In the rows, zero is written as 128.
Each row of numbers belongs to one of the nodes below and depends on some of the facts about them. Some rows are named. Which node is each other row?

How the nodes are related:
babros ψ:fosa β:540
bestisto β:624
bestu ψ:dinak,mobe β:961 Θ:refak
bipudru β:961 Θ:nople
boki β:190
bozur β:438 Θ:netuk
brelemu ψ:tilu β:274 Θ:zeskan
bretrim α:klotuk,briklin β:961
bridrum ψ:nepum α:kluflo,flavuzir,nanur,lubro β:190
briklin β:274 Θ:flizi
britratur ψ:roplo,kleplistor,tumini β:190
brogam ψ:degripum,favak α:triklon,grikun,zazu β:961
brolun ψ:fistur,taklon α:klevi,keson,reklor β:274 Θ:diflogra
bruklinuk ψ:klipu α:bozur,boki,bipudru,grusku,stapek β:961 Θ:klaklim
brusir β:438 Θ:nanur
brutrak ψ:perepam α:lastem,nanur,grogre β:961 Θ:fipesken
bruzol β:274 Θ:fluklo
bununul β:961 Θ:nebo
buporir β:274 Θ:skibrus
buru β:438 Θ:brusir
dabun β:274 Θ:stirer
dastum ψ:tremok α:maplor,remak β:274 Θ:bruklinuk
dazenus β:961 Θ:telote
degripum ψ:klekul β:961 Θ:natrok
diflogra β:961 Θ:dazenus
dinak ψ:flovis,stepen,skunun β:961 Θ:luboru
diplom β:274 Θ:klonel
diton α:zudrimes,treron,klekubal β:274 Θ:plikle
dridri ψ:brelemu β:274
drifin β:438 Θ:dabun
drila β:961
drogrifles α:tobra,skelam,zavupil,grogre β:274 Θ:tumini
drokliplus α:skivon β:190 Θ:dunul
dronuk β:961 Θ:skivon
drotrek β:961 Θ:flovis
dunul β:961 Θ:legem
favak β:961
fetis β:961 Θ:bestu
fibus β:540 Θ:bozur
fiklik β:961 Θ:vegrun
fipesken β:190 Θ:diplom
fisku ψ:gulim β:438 Θ:buporir
fistur β:190
flaska β:961 Θ:zino
flavuzir ψ:grikun,poklalak,skibrus β:961
flegreklus ψ:drila β:624 Θ:truvin
fleve β:438 Θ:klekul
flivom ψ:bruzol,nunel β:438
flizi β:438 Θ:trustun
flodam ψ:getadrir β:540
floni α:sutazu,sokes,nebo β:961 Θ:nege
flovis ψ:fiklik,gegrel β:961 Θ:tutuben
fluklo α:perepam,neflamu β:961 Θ:stoskul
fluplur α:flavuzir,perepam β:438 Θ:muklil
fogebrek ψ:klotuk β:961 Θ:trurem
fosa β:961 Θ:moplor
futo β:190 Θ:flodam
gake α:peklom,vade β:961
gaklo β:961 Θ:vaklazin
gastofas β:961 Θ:vestur
gegrel ψ:fiklik α:bestisto,stadra β:961
getadrir β:438
getam β:961 Θ:mudo
gira β:961 Θ:lubro
gogom α:lodra,kistudo,vustum,flaska,drila β:438
gotebrim β:190
grasa β:274
gratal ψ:kleplistor β:961 Θ:vono
grefa ψ:perepam β:961 Θ:tafliti
grikek ψ:nepum,bruklinuk,reklor β:624
grikun ψ:britratur β:274
griske β:624 Θ:pegaro
grogre β:961 Θ:bipudru
gruram β:438 Θ:dronuk
grusku β:961 Θ:nolir
gubek ψ:grogre β:961 Θ:stidin
gulim ψ:degripum β:961 Θ:vustum
keles β:438
keson β:961
kistudo ψ:lostar,triklon β:961 Θ:flaska
klaklim ψ:refak α:bruzol,ruskis,grasa β:961 Θ:pokluk
klalas β:961
klekubal β:274
klekul β:961 Θ:klevi
klenivuk β:274 Θ:grefa
kleplistor α:lodra,skunun β:438 Θ:skepak
klevi β:961 Θ:dinak
klipu β:961
klonel β:274 Θ:degripum
klotuk ψ:britratur β:274
klozeklas ψ:flavuzir,refak,pilos β:961
kluflo ψ:bruklinuk,mizo β:961 Θ:grogre
klugro β:961 Θ:fleve
koplu β:961 Θ:ribek
kuneskam α:roplo,dazenus,tutuben β:274 Θ:vevel
lafu β:961 Θ:bununul
lano β:961 Θ:gaklo
lastem β:961
legem ψ:gegrel α:griske,tumini,nople,nebo β:961 Θ:kuneskam
lemipi α:tremok β:961
libru β:961 Θ:sokes
lodra ψ:bruzol β:961 Θ:rogri
lostar β:438
luboru ψ:truvin α:dazenus,stiri,klotuk β:961
lubro β:961 Θ:fluplur
madeluk ψ:trevo,klalas β:274
maplor β:961
midre ψ:skelam α:klekubal β:961 Θ:tobra
mizo ψ:bridrum α:flavuzir,grikek,zavupil β:190
mobe ψ:lafu β:274
moplor β:438 Θ:dastum
morola ψ:skelam,stidin,vade β:190
mudo ψ:kluflo,brolun β:540 Θ:zazu
muklil β:438 Θ:nimir
mutel α:dronuk,stadra,fibus β:274 Θ:tosor
nakal α:flizi,koplu,poklalak β:961
nanur ψ:lostar β:961 Θ:skelam
nasin ψ:zazu,sokes β:190
natrok β:190 Θ:drokliplus
nebo ψ:zudrimes β:274 Θ:gastofas
neflamu β:961
nege β:961 Θ:nepum
nepum ψ:kleplistor,favak,klipu β:438 Θ:koplu
netuk β:961
nimir α:flavuzir,nepum,buru β:961 Θ:griske
nolir ψ:zazu β:190 Θ:fogebrek
nople β:274 Θ:trizor
nunel ψ:zudrimes,skunun β:274 Θ:gira
nurok α:trude,nepum,plikle β:274 Θ:rusol
pabrelek β:274 Θ:getam
pebre ψ:flaska β:961 Θ:tofle
pegaro α:dazenus,mudo,klalas,pebre β:438 Θ:pabrelek
peklom β:961 Θ:gruram
perepam β:438
pilos ψ:flaska β:961 Θ:midre
plidru β:961 Θ:brolun
plikle β:274 Θ:skazil
ploskes α:griske,britratur,fistur β:190
pludra β:961 Θ:fiklik
poklalak ψ:kistudo β:961 Θ:triklon
pokluk α:plikle β:274 Θ:klenivuk
puflin α:griske β:438
puflu α:grikek β:438
rasak β:961 Θ:bruzol
refak α:stadra,favak,nople,tudrel,stufibros,gotebrim β:961 Θ:drifin
reklor ψ:vustum β:190
remak β:961
ribek ψ:bridrum,truvin β:190 Θ:drogrifles
ridrerer ψ:gulim β:438
rogri ψ:truvin α:nepum,skivon β:961 Θ:pebre
roplo β:190
ruskis β:274 Θ:pilos
rusol ψ:lostar α:vono,tutuben,gira β:190 Θ:brutrak
skazil α:skotra,nepum β:961
skelam β:961 Θ:lafu
skepak β:961
skibrus ψ:tumini β:274 Θ:babros
skivon β:438 Θ:suma
skotra β:961
skunun ψ:dronuk β:961 Θ:fetis
sokes ψ:skunun β:540 Θ:plidru
sovik α:vegrun,stebrogrol β:961
stadra ψ:fisku,lodra,brelemu β:961
stanadir β:961 Θ:gubek
stapek β:624
stebrogrol β:190
stepen ψ:bruklinuk β:961
stidin ψ:dinak,reklor β:438 Θ:kistudo
stirer α:zino,vustum,truvin β:961
stiri β:274 Θ:keson
stoskul β:961 Θ:skunun
stufibros β:540
stustol β:274
suklubran ψ:triklon,klipu β:961 Θ:poklalak
suma α:vustum,gotebrim β:438 Θ:klugro
sutazu β:438 Θ:diton
tafliti β:961 Θ:trevo
taklon ψ:flovis,degripum β:624
telo β:438
telote β:961
tilu ψ:gegrel α:stoskul,zazu,keson,nepum,tutuben,stufibros β:961
tobra β:961 Θ:gratal
tofle β:438 Θ:trude
tosor β:274 Θ:libru
tremok β:540 Θ:zuvin
treron β:190 Θ:buru
trevo ψ:dronuk,triklon,nakal α:nasin,lano β:274 Θ:pludra
triklon β:438 Θ:sutazu
trizor α:telo,stoskul,vono,flaska β:961 Θ:nurok
trude β:961 Θ:drotrek
trurem β:961 Θ:rasak
trustun ψ:babros,nepum β:274 Θ:kleplistor
truvin ψ:gratal β:438 Θ:tupon
tudrel β:961
tumini ψ:maplor,diflogra β:961
tupon β:961
tutuben β:961 Θ:fisku
vade ψ:gulim,grogre β:274 Θ:tremok
vaklazin ψ:brelemu,madeluk β:190 Θ:zudrimes
vegrun β:274 Θ:briklin
vestur α:diplom,bestu β:274 Θ:ruskis
vevel ψ:flovis,getadrir α:grikun β:961 Θ:gulim
vival α:klevi,flavuzir,zavupil β:624
vono ψ:fistur,stustol,buporir β:961
vustum ψ:nakal β:961
zavupil β:624
zazu β:438 Θ:futo
zeklodek α:flavuzir,grikek,keles β:961
zeskan β:961 Θ:lodra
zino β:624 Θ:fibus
zodro α:vegrun,pilos β:961
zudrimes β:624 Θ:kluflo
zuvin β:438 Θ:flegreklus

Some nodes and their rows:
flavuzir: [100 128  77 150 134 118 149 124  98 115 112 144 124 112 140 116 115 144
 122 121 157 132 135 130 129 132 122 100  94 124 169 132 147 117 152 122
 126 139 128 135 145 127  99]
klozeklas: [105 139  86 140 129 122 137 130 108 123 126 138 113 119 142 121 116 138
 125 117 148 126 135 121 112 134 108 121  94 130 161 139 149 109 144 127
 130 136 143 135 146 141 122]
poklalak: [118 131 111 147 159 142 149 123  99 123 141 129 112  99 150 123 137 139
 132 130 135 117 137 130 121 126 122 108 101 115 132 127 126 114 135 130
 123 138 118 119 124 118 140]
kistudo: [118 129 116 145 159 150 143 123  94 131 147 128 119  99 153 115 133 139
 143 128 143 121 136 131 118 125 114 104 108 115 141 126 121 117 140 136
 123 145 111 115 125 112 136]
dinak: [108 130 113 162 163 118 129 110  91  98 140 124 113 101 148 135 136 154
 118 124 155 121 138 123 115 131 103 101  97 107 125 136 121 105 144 122
 122 135 129 114 142 128 169]
nebo: [126 125 111 139 128 136 128 118 109 134 163 131 113 139 144 155 140 142
 126 118 147 109 129 126 113 109 133 119 112 111 141 129 113 120 161 119
 129 139 108 114 107  98 141]
remak: [114 147 100 114 110 138 125 140 125 130 114 140 100 141 120 125 111 126
 123 109 122 127 128 124 129 135 127 133 110 131 148 133 143 121 137 125
 132 130 148 147 142 150 111]
rogri: [128 141 113 161 158 127 147 122 109 126 151 139 119  92 150 117 133 141
 144 126 145 120 145 135 120 123 115 109 109 114 137 126 121 134 133 133
 128 146 121 111 132 101 129]
morola: [ 99 145  93 134 128 113 141 118 102 130 135 139 127 130 149 123 116 132
 112 132 148 125 135 114 114 131 116 129  98 137 166 146 158 117 143 109
 129 141 137 136 135 128 130]
brutrak: [114 144  74 120 187 123 150  94 109 108 149 138 123  97 151 104 139 133
 128 128 115 122 124 154 133 130 122 110 126 116 118 123 134 122 109 129
 131 118 134 129 152 106 146]
grikek: [117 105  67 159 147 105 150 130 109 128 133 120 131 110 152 105 114 147
 117 143 163 130 136 129 138 130 106 104 101 143 170 141 162 132 155 109
 132 166 107 128 128 112  89]
tofle: [133 154 126 128 130 150 128 132 133 126 128 128 106 128 124 139 129 126
 130 133 114 107 135 133 134 120 136 136 123 118 113 124 123 138 132 123
 138 137 121 120 119 128 135]
mudo: [119 132 132 147 144 126 146 112  97 139 155 125 122 129 149 122 136 135
 126 147 133 117 129 112 131 106 106 107 116 128 123 143 131 135 142  99
 136 151 109 117  98  98 142]
stoskul: [122 150 141 129 125 153 118 127 122 133 126 144 107 133 114 138 130 121
 139 117 119 121 132 129 130 119 136 123 127 110 122 122 107 138 137 127
 130 139 123 123 122 115 125]
zavupil: [116 145  94 121 110 113 124 124 129 123 109 136 122 153 115 129 107 124
 103 132 133 125 125 125 150 129 133 137 124 138 144 136 155 145 139  99
 140 148 127 142 133 134 102]
taklon: [ 66 180  97 133 132  95 132  93  89  99 115 144 154 143 142 146 115 130
  93 157 166 120 135 102  96 125 117 130  85 127 159 159 166 100 151  88
 137 135 136 129 137 138 178]
fiklik: [136 155 158 136 120 142 104 119  92  94 113 113  89 121 128 125 107 138
 103 114 143 115 126 119 159 140 104 124 118 119  93 121  99 135 102 124
 121 134 139 127 150 175 169]
lubro: [131 154 123 128 130 142 141 125 121 124 123 143 103 125 122 133 128 131
 126 118 117 113 132 137 142 122 147 125 122 111 117 115 116 142 122 124
 128 131 124 128 128 122 124]

Name these rows:
No name comes twice in this set of rows, the named rows included.
[ 85 145  87 121 125 128 130 122  94 114 122 142 128 128 136 126 112 131
 123 119 160 129 130 121 110 133 112 111  95 124 172 137 144  97 154 127
 128 134 131 132 149 137 131]	stadra
[122 148 136 120 134 160 122 123 113 131 128 138 110 128 121 126 128 120
 138 119 119 121 127 130 134 125 129 122 128 115 124 120 111 129 128 132
 128 137 122 127 124 121 130]	flaska
[135 163 127 116 125 141 125 127 133 129 155 139 109 130 126 134 124 123
 143 112 123 111 136 135 122 124 125 139 132 112 126 119 110 139 123 137
 136 138 126 115 137 119 140]	refak
[108 163  99 103 154 146 149 104 112 117 122 146 122 125 124 122 136 118
 123 131 102 118 120 145 139 122 153 121 125 113 118 115 128 128 109 122
 133 112 127 138 133 117 137]	grogre
[118 159 103 101 163 145 118 107 126 127 148 141 115 118 128 106 133 114
 142 120  96 127 118 149 134 130 116 126 149 123 111 122 121 134 104 136
 139 124 141 134 150 115 141]	trizor
[110 122  99 134 170  96  75  95 102  70 155 107 104 118 130 142 129 155
 104 100 155 130 123 137 129 144  76 104 130 103  98 133 105  97 138 124
 131 124 144 111 176 141 199]	legem
[136 166 130 135 125 132 134 124 131 124 135 149 108 124 124 132 125 126
 136 117 118 112 137 136 136 122 138 134 129 109 117 118 114 150 116 128
 133 134 131 120 137 115 127]	nimir
[115 142  98  99 105 127 120 129 123 134 134 133 110 155 124 128 109 123
 110 116 134 125 124 122 130 134 124 141 120 138 158 136 145 127 136 111
 135 141 133 142 137 140 118]	fistur
[105 127  86 149 134 109 137 121 100 128 135 137 129 121 143 114 113 139
 118 126 162 132 133 123 126 130 107 113 104 136 169 144 151 126 149 111
 127 151 126 135 138 116 111]	reklor
[142 158 118 116 115 142 123 116 122 137 164 133 107 145 141 130 123 125
 128 118 128 108 118 132 133 113 125 141 133 125 121 122 114 149 116 126
 137 132 130 127 125 116 141]	mutel
[109 138  91 160 139 118 137 131 112 134 134 145 119 102 151 104 114 139
 141 117 148 133 140 122 110 134  93 115 100 136 164 144 155 121 145 130
 133 147 151 132 148 128 113]	luboru
[129 162 139 144 136 156 153 121  75 119 126 123 110  95 159 100 110 136
 124 138 150 110 136 120 143 133 117 115  94 124 131 120 117 135  99 134
 116 144 119 122 131 151 153]	grefa
[ 98 128  86 130 130 134 127 129 101 126 126 137 119 120 138 114 113 131
 132 116 155 134 129 124 115 138 106 107 100 131 171 136 145 106 156 131
 130 140 132 135 146 136 115]	vustum

The same nodes again, as new rows of numbers:
Known rows:
fogebrek: [134 152 127 129 169 107 116 145 151 142 104 161 130  89 127 144 141 127
 150 124 116 106 126  86 116  67 113 144 125  93 138 154]
puflin: [130 114 121 128 140 125  38 104 108 121  92 135 123 178 136 143 121 107
 102 127 134 139 121 138 153 167 129 134 147 153 116 136]
grefa: [133 130 126 145 109 147 157 113 177 137 144 109 123  77 141 125 113 145
 130 111 124 141 109 113 137 139 140 114 128 163 136 149]
mudo: [134 148 135 116 109 136 191 145 105 139 184 141 137 146 113 119 128 133
 153 128 125 114 132 125 119 115 121 132 109 106 128 109]
pegaro: [121 114 124 124  97 130 110 123 180 136 114 119 133  89 124 100 139 109
 129 125 127 123 125 122 142 151 151 142 143 148 126 149]
brolun: [114 148 154 118  91 139 150 135 145 132 192 138 143 156 101  95 144 126
 144 125 113  99 140 129  73 143 121 125 104  94 124 128]
diflogra: [148 150  96 130 195 117 150 140 125 143  86 169 123 111 146 161 128 129
 161 120 135 101 134  90 137  81 129 152 151 112 128 134]
plidru: [121 121 143 128 121 126 135 123 168 131 140 113 118  88 125 106 133 125
 120 119 119 137 108 114 141 118 124 137 136 112 139 155]
sokes: [131 137 143 118  97 144 196 135 109 136 192 131 135 146 114 107 126 127
 144 128 126 126 131 141 119 134 121 129 115 114 129 112]
taklon: [131 145 148 134 109 134 112 140  66 114 164 113 137 208 115 154 128 133
 126 144 125 133 134 146  78 153 111 111  76 126 120  96]
fipesken: [122 102 116 127 154 129 160 121 147 125 101  84 117  99 132 123 140 129
 124 109 118 126 146 131 139 141 127 133 184 116 130 129]
netuk: [123 122 150 136 134 113  49 124 121 115 115 113 120 126 125 141 121 130
  93 130 122 148 103 130 140 126 105 114 114 123 135 146]
bozur: [123 115 127 130 124 132 143 120 163 127 115 101 123 105 135 122 136 112
 129 121 130 140 129 122 135 136 135 139 146 130 132 143]
keles: [132 119 123 138 165 129  76 114  96 111  95 109 120 149 146 158 118 117
 101 133 141 149 125 131 137 151 131 127 144 143 124 125]
zuvin: [121 116 127 128 130 135 152 120 161 129 113  95 123 103 136 123 136 114
 133 123 130 139 130 119 126 134 142 143 145 128 131 143]
luboru: [147 143 129 132 147 111  39 139 104 132  86 179 134 167 127 156 124 142
 122 133 125 107 127 119 137 116 114 123 116 118 121 125]
telote: [132 116 137 135 148 120  68 120 105 119 111 118 117 129 134 147 119 128
  97 130 133 148 108 136 156 127 120 116 127 143 129 130]
fiklik: [146 154 145 127  59 151 216 117 139 138 191 125 132 169 130 120 111 161
 143 122 120 147 136 128 103 135 126 116 103 124 130 104]

Name these rows:
No name comes twice in this set of rows, the named rows included.
[125 120 134 144 153 135  52 110 115 111  93 131 118 152 143 129 111 117
  90 137 144 130 136 127 136 164 139 128 145 140 117 125]	puflu
[149 157 129 165 223 110  54 162 110 123  67 174 129  88 141 173 107 147
 108 148 140  99 146  85 130 100 127 116 113 112 127 123]	flavuzir
[139 160 151 148 160 117  60 137 112 112 113 168 140 149 133 120 116 148
  93 150 132 101 177 112  90 146 135 114 112  88 116 104]	mizo
[130 162  96 133 225 109 128 142 121 139 104 154 135  91 133 159 143 109
 166 124 126  82 136  86  97  91 129 140 137 114 127 147]	skibrus
[132 139 174 121  55 123  70 132 103 120 168 145 138 206 107 110 121 152
  97 139 114 137 125 151 111 148 102 108  86 103 124 108]	gegrel
[132 133 150 127 118 134 108 133  66 118 172 122 131 171 115 135 114 139
 112 133 130 140 116 153 127 140 105 106  96 126 127 101]	flodam
[130 112 122 121 124 140 146 129 170 128 100  87 135  96 135 119 138 124
 139 121 135 129 122 138 127 128 152 135 143 146 131 139]	skivon
[142 146 125 129 134 128 161 142 130 142 128 154 131 132 132 138 129 138
 151 126 124 118 136 111 122  95 123 140 120 107 131 124]	fosa
[145 156 127 123 121 124 178 147 117 139 140 158 138 143 125 141 133 145
 153 131 122 118 144 112 114  98 122 135 119  96 129 112]	suklubran
[102 120 140 117 130 127  98 123 162 130 158 129 135  89 110  84 148  90
 127 128 127 110 112 124 118 132 138 145 133 117 131 169]	vestur

Now the same nodes, written a new way:
Named rows:
grogre: [120 135 138 123 132 130 115 144 138 111 121 131 125 126 181  87 153  88
 147 134 160 129 126 115 129 103 116 110 132 156 121 133]
getadrir: [105 127 111 146 135 155  91 155 154 131 106 129 135 117 156 115 123 137
 142 139 152 115 137  83 113 156 136 134 123 141 123 139]
suma: [125 134 121 110 120 130 138 120  93  65 100 108 154 107 162 157 124 125
 136 132 136 122 138 130 162  86 127 121 154 149 112 140]
klotuk: [ 99  79 104 131 154 140  96 129 148 168 108 135 130 118 118 160 135 152
  68 132 130 132 129 172 128 127 161 153 133 111 127 143]
drila: [112 115 107 141 117 143 123 127 107 135  91 117 150 112 128 133 123 139
 105 117 145 105 150 115 125 181 155 124 135 138 116 146]
zeskan: [121 135 123 132 121 128 133 120 102  96 105 113 139 120 154 120 141  98
 115 113 137 128 149 135 140 110 135 116 148 145 114 140]
stapek: [114 119 106 138 135 148 119 139 107 125  86 112 151 110 140 141 120 159
 111 115 147 120 150 108 127 192 146 129 143 142 119 147]
bruklinuk: [125 134 150 105 133 150 122 132 159 109 131 122 112 105 171 123 148 127
 133 155 150 121  97 163 160 126  99 145 137 137 127 129]
fibus: [103 126 164 148 140 123 140 102 105 133  87 111 143 140 142 137 143  74
 125 110 127 105 127 148 121 126 156 121 153 126 123 134]
pegaro: [123 140 123 114 120 131 138 116  95  65  99 105 153 109 143 158 130 123
 141 129 129 128 141 131 163  95 123 120 149 148 113 140]
pebre: [112 125 120 127 128 130 126 113 110 124  96 111 125 112 163 154 145 131
 101 115 120 136 151 166 140  95 134 128 140 136 123 140]
skazil: [120 113 131 131 143 142 127 134 122 138 108 119 163  96  57 144 106 135
 113 127 116 101 157 107 151 191 151 123 135 137 118 140]
stanadir: [110 132 118 147 130 130 111 123 119 135 101 120 132 123 158 136 134  97
 131 124 126 131 168 132 109  59 140 120 152 147 122 136]
telo: [115 122  98 132 128 142 116 142  99 102  98 117 152 114 128 119 119 144
 105 119 151 125 146 113 138 189 149 132 142 142 112 149]
gegrel: [120 132 122 125 120 156 108 143 159 116 126 137 145 120 122 122 119 115
 140 150 173 100 108  86 134 170 131 126 106 143 115 135]
tosor: [107 125 127 147 129 127 116 120 125 141 103 123 137 131 153 138 138  90
 124 121 130 125 161 141 105  63 149 118 153 139 120 135]
trustun: [114 121 151 125 136 145 124 126 146 144 114 117 111 115 173 124 160 125
 114 128 134 117 113 173 137 136 119 138 146 127 135 132]
flizi: [126 142 121 132 121 138 137 126  87  85  96 101 139 107 173 107 135 116
 128 118 138 129 140 140 148 132 125 126 181 148 116 140]

Which node is each row?
No name comes twice in this set of rows, the named rows included.
[ 98  89 158 141 153 139 117 117 145 157 100 121 141 131 108 135 142 129
  97 124 145 104  88 150 137 217 156 143 127 106 134 139]	babros
[114 150 147 117 133 151 116 141 162 107 107 112 112 110 217 114 156 127
 159 129 153 115 109 110 144 146  92 127 116 148 137 132]	stidin
[116 148 131 126 131 140 125 130 125 103  97 108 125 112 184 129 142 117
 150 118 137 124 142 116 138 117 113 124 136 152 124 136]	zazu
[109 102 143 154 139 130 127 121 105 127  95 120 164 142  93 120 128  81
 101 114 151 102 110 130 128 210 177 128 143 117 117 141]	stufibros
[111 123 161 147 138 114 135 107  92 118  98 113 150 145 130 129 143  65
 118 112 135 120 121 149 131 133 156 117 154 127 118 135]	tremok
[113 113 123 106 139 126 133 106 115 116 100 118 130 103 144 188 135 141
 104 133 110 131 144 181 161  66 134 141 132 128 121 139]	refak
[124 149 150 139 113 162 132 139 149 130 110 110 115 111 194  86 144 109
 161 133 156  95 116 119 126 146 103 127 157 148 129 127]	fiklik
[125 132 165 126 128 155 138 126 148 135 114 119 119 112 163 121 135 120
 151 150 144 100 105 154 137 128 112 140 161 135 128 123]	trevo
[106 129 181 134 146 136 125 114 159 139 110 116 122 139 169 133 162  83
 140 125 142 100  88 143 131 148 129 126 130 117 137 128]	mudo
[109 130 130 123 127 131 120 109 130 124 101 109 119 111 166 149 153 128
 105 118 125 132 140 156 149 105 124 132 121 139 130 141]	nanur
[113 113 131  93 162 139 121 126 139 118 110 120 109  96 171 175 142 176
 112 149 120 145 117 191 170 108 109 161 136 131 131 136]	kleplistor
[123 156 142 122 120 147 124 140 141  70 113 106 132 117 197 107 156 111
 158 120 156 116 111  98 158 152  97 118 137 151 128 134]	fisku

